Below is a small trained network, with its code and all its weights. Each question gives an input and a class and asks what happens when units are switched off, that is, made to give their printed mean instead of their output.

import numpy as np


def w(rows, s, z=0):
    codes = np.array(rows[::2]) - 128.0
    scale = np.full(codes.shape[1], s)
    scale[-1] = z or s
    return codes * scale


def f(y):
    return y / 2 * (1 + np.tanh(0.7978845608 * (y + 0.044715 * y**3)))


def log_softmax(a):
    a = a - a.max(-1, keepdims=True)
    return a - np.log(np.exp(a).sum(-1, keepdims=True))


def net(x, mask):
    res = np.array(x, float).reshape(1, 2) / 4 @ E
    y = f(res @ A[0][:, :-1].T + A[0][:, -1])
    res = res + np.where(mask, y, B[0][:, -1]) @ B[0][:, :-1]
    return log_softmax(res[-1] @ U[:, :-1].T + U[:, -1])


A, B = {}, {}
E = w([
[75,38,216],'x0',
[10,166,130],'x1',
],0.013)
A[0] = w([
[126,134,127,73],'n1',
[66,62,164,202],'n2',
[164,189,95,194],'n3',
[194,181,101,199],'n4',
[77,142,133,219],'n5',
[109,99,142,252],'n6',
[132,128,128,94],'n7',
[129,122,118,208],'n8',
[120,127,123,81],'n9',
[123,141,138,217],'n10',
[126,119,125,41],'n11',
[140,121,123,147],'n12',
[125,154,120,86],'n13',
[96,46,165,177],'n14',
[94,132,119,239],'n15',
[126,161,127,116],'n16',
[172,106,123,184],'n17',
[156,6,168,252],'n18',
[99,190,106,162],'n19',
[172,115,114,85],'n20',
],0.025,0.0033)
B[0] = w([
[137,120,124,126],'n1',
[10,125,87,251],'n2',
[104,71,179,204],'n3',
[30,114,190,213],'n4',
[136,170,197,194],'n5',
[90,110,107,179],'n6',
[131,127,130,126],'n7',
[125,135,135,135],'n8',
[136,122,131,128],'n9',
[120,124,138,141],'n10',
[138,124,118,124],'n11',
[128,137,143,135],'n12',
[150,119,105,142],'n13',
[125,34,124,238],'n14',
[130,157,172,171],'n15',
[148,120,104,145],'n16',
[118,184,173,172],'n17',
[90,230,2,250],'n18',
[166,74,66,187],'n19',
[129,156,187,164],'n20',
],0.049,0.022)
U = w([
[143,171,98,92],'0',
[97,42,178,72],'1',
[225,97,189,150],'2',
[157,157,16,133],'3',
[134,207,255,48],'4',
[189,165,53,66],'5',
[88,189,131,254],'6',
],0.0068,0.0074)

Each question gives the input, the list of numbers given to net, and the class t.
The units are the neurons (one row each of A and B). Each row of codes is followed by its name. A weight is (code - 128) times the scale printed after its matrix; where a second scale follows, it is the last column's (A, B and U).
mask holds one flag per neuron, in row order. A switched-off neuron (its flag False) gives its mean, the last column of its row in B, instead of its output. The means were averaged over made-up inputs and are rounded, as every weight is.
A unit's drop is (log p(t) with every unit on - log p(t) with that unit switched off) / (log p(t) with every unit on - log p(t) with every unit switched off).
unit that matters most: the unit with the biggest drop
k most important neurons: the k neurons with the biggest drops, biggest first
drop when u is switched off: that unit's drop, to one decimal
input [-2,4], class 2: unit that matters most -> n18
input [1,4], class 1: 2 most important neurons -> [n18 n17]
input [-3,8], class 2: 3 most important neurons -> [n18 n19 n2]
input [-4,6], class 2: 2 most important neurons -> [n18 n2]
input [-5,-4], class 4: 2 most important neurons -> [n14 n2]
input [-7,8], class 1: 2 most important neurons -> [n19 n18]
input [-4,-2], class 1: 3 most important neurons -> [n18 n5 n3]
input [-3,-3], class 4: 3 most important neurons -> [n14 n2 n19]
input [6,1], class 3: 2 most important neurons -> [n18 n4]
input [-7,-6], class 4: 3 most important neurons -> [n14 n17 n20]
input [-6,-4], class 1: 4 most important neurons -> [n3 n5 n18 n15]
input [8,-2], class 3: drop when n18 is switched off -> 0.8
input [-4,8], class 2: drop when n19 is switched off -> 0.2
input [5,-8], class 3: drop when n18 is switched off -> 0.6
input [2,0], class 3: drop when n4 is switched off -> 0.5
input [-1,-4], class 4: unit that matters most -> n2
